Here is a tiny trained network, its code and every weight. The questions are about switching its units off for an input and a class, where a switched-off unit gives its printed mean instead of its output.

import numpy as np


def w(rows, s, z=0):
    codes = np.array(rows[::2]) - 128.0
    scale = np.full(codes.shape[1], s)
    scale[-1] = z or s
    return codes * scale


def norm(h):
    return h / np.sqrt((h * h).mean(-1, keepdims=True) + 1e-5)


def f(y):
    return np.maximum(y, 0)


def log_softmax(a):
    a = a - a.max(-1, keepdims=True)
    return a - np.log(np.exp(a).sum(-1, keepdims=True))


def net(x, mask):
    res = np.array(x, float).reshape(1, 7) / 4 @ E
    u = 0
    for l in range(3):
        y = f(norm(res) @ A[l][:, :-1].T + A[l][:, -1])
        res = res + np.where(mask[u : u + 4], y, B[l][:, -1]) @ B[l][:, :-1]
        u += 4
    return log_softmax(norm(res)[-1] @ U[:, :-1].T + U[:, -1])


A, B = {}, {}
E = w([
[170,254,119],'x0',
[127,129,133],'x1',
[133,133,122],'x2',
[100,110,79],'x3',
[83,129,37],'x4',
[155,78,119],'x5',
[124,127,121],'x6',
],0.007)
A[0] = w([
[235,2,89,98],'L0N0',
[73,240,138,170],'L0N1',
[88,43,118,107],'L0N2',
[137,28,121,3],'L0N3',
],0.0072,0.0039)
B[0] = w([
[129,158,171,212],'L0N0',
[117,83,175,253],'L0N1',
[155,8,178,213],'L0N2',
[119,108,160,166],'L0N3',
],0.013,0.0039)
A[1] = w([
[180,196,73,250],'L1N0',
[117,98,5,47],'L1N1',
[162,215,89,165],'L1N2',
[90,111,79,66],'L1N3',
],0.013,0.0022)
B[1] = w([
[5,114,228,248],'L1N0',
[111,168,50,245],'L1N1',
[88,84,168,253],'L1N2',
[143,184,109,195],'L1N3',
],0.013,0.003)
A[2] = w([
[253,154,209,79],'L2N0',
[41,199,80,217],'L2N1',
[245,112,202,3],'L2N2',
[172,46,163,138],'L2N3',
],0.011,0.0028)
B[2] = w([
[47,201,117,223],'L2N0',
[54,124,143,206],'L2N1',
[1,121,1,215],'L2N2',
[8,171,128,254],'L2N3',
],0.009,0.006)
U = w([
[97,169,101,210],'0',
[99,171,70,172],'1',
[89,167,67,5],'2',
[121,179,41,237],'3',
[188,96,202,143],'4',
[112,214,2,9],'5',
],0.0091,0.0016)

Each question gives the input, the list of numbers given to net, and the class t.
The units are the neurons (one row each of A and B). Each row of codes is followed by its name. A weight is (code - 128) times the scale printed after its matrix; where a second scale follows, it is the last column's (A, B and U).
mask holds one flag per neuron, layer by layer. A switched-off neuron (its flag False) gives its mean, the last column of its row in B, instead of its output. The means were averaged over made-up inputs and are rounded, as every weight is.
A unit's drop is (log p(t) with every unit on - log p(t) with that unit switched off) / (log p(t) with every unit on - log p(t) with every unit switched off).
unit that matters most: the unit with the biggest drop
k most important neurons: the k neurons with the biggest drops, biggest first
top k neurons in layer l: the k neurons of layer l with the biggest drops, biggest first
drop when u is switched off: that unit's drop, to one decimal
input [7,2,0,-1,-1,5,8], class 4: unit that matters most : L0N2
input [7,-3,0,6,-5,5,4], class 4: 3 most important neurons : (L0N2, L1N0, L2N2)
input [-1,4,4,-1,-7,-1,8], class 5: 2 most important neurons : (L1N0, L2N2)
input [8,6,0,1,-6,0,6], class 4: 2 most important neurons : (L0N2, L1N0)
input [-8,3,-3,1,4,2,-2], class 4: top 2 neurons in layer 2 : (L2N2, L2N0)
input [0,-6,-2,-7,-8,4,7], class 5: 2 most important neurons : (L2N2, L1N0)
input [7,1,2,2,3,-1,-4], class 4: top 2 neurons in layer 1 : (L1N2, L1N1)
input [8,6,3,4,-1,-5,-2], class 4: drop when L0N2 is switched off : -0.1
input [5,-4,4,3,3,-3,-3], class 4: drop when L1N1 is switched off : 0.1
input [8,-3,-2,-2,8,-5,8], class 4: drop when L0N1 is switched off : 0.2
input [8,-4,-1,1,2,4,1], class 4: drop when L0N0 is switched off : 0.0
input [8,-3,-6,4,-3,0,7], class 4: top 2 neurons in layer 0 : (L0N2, L0N1)
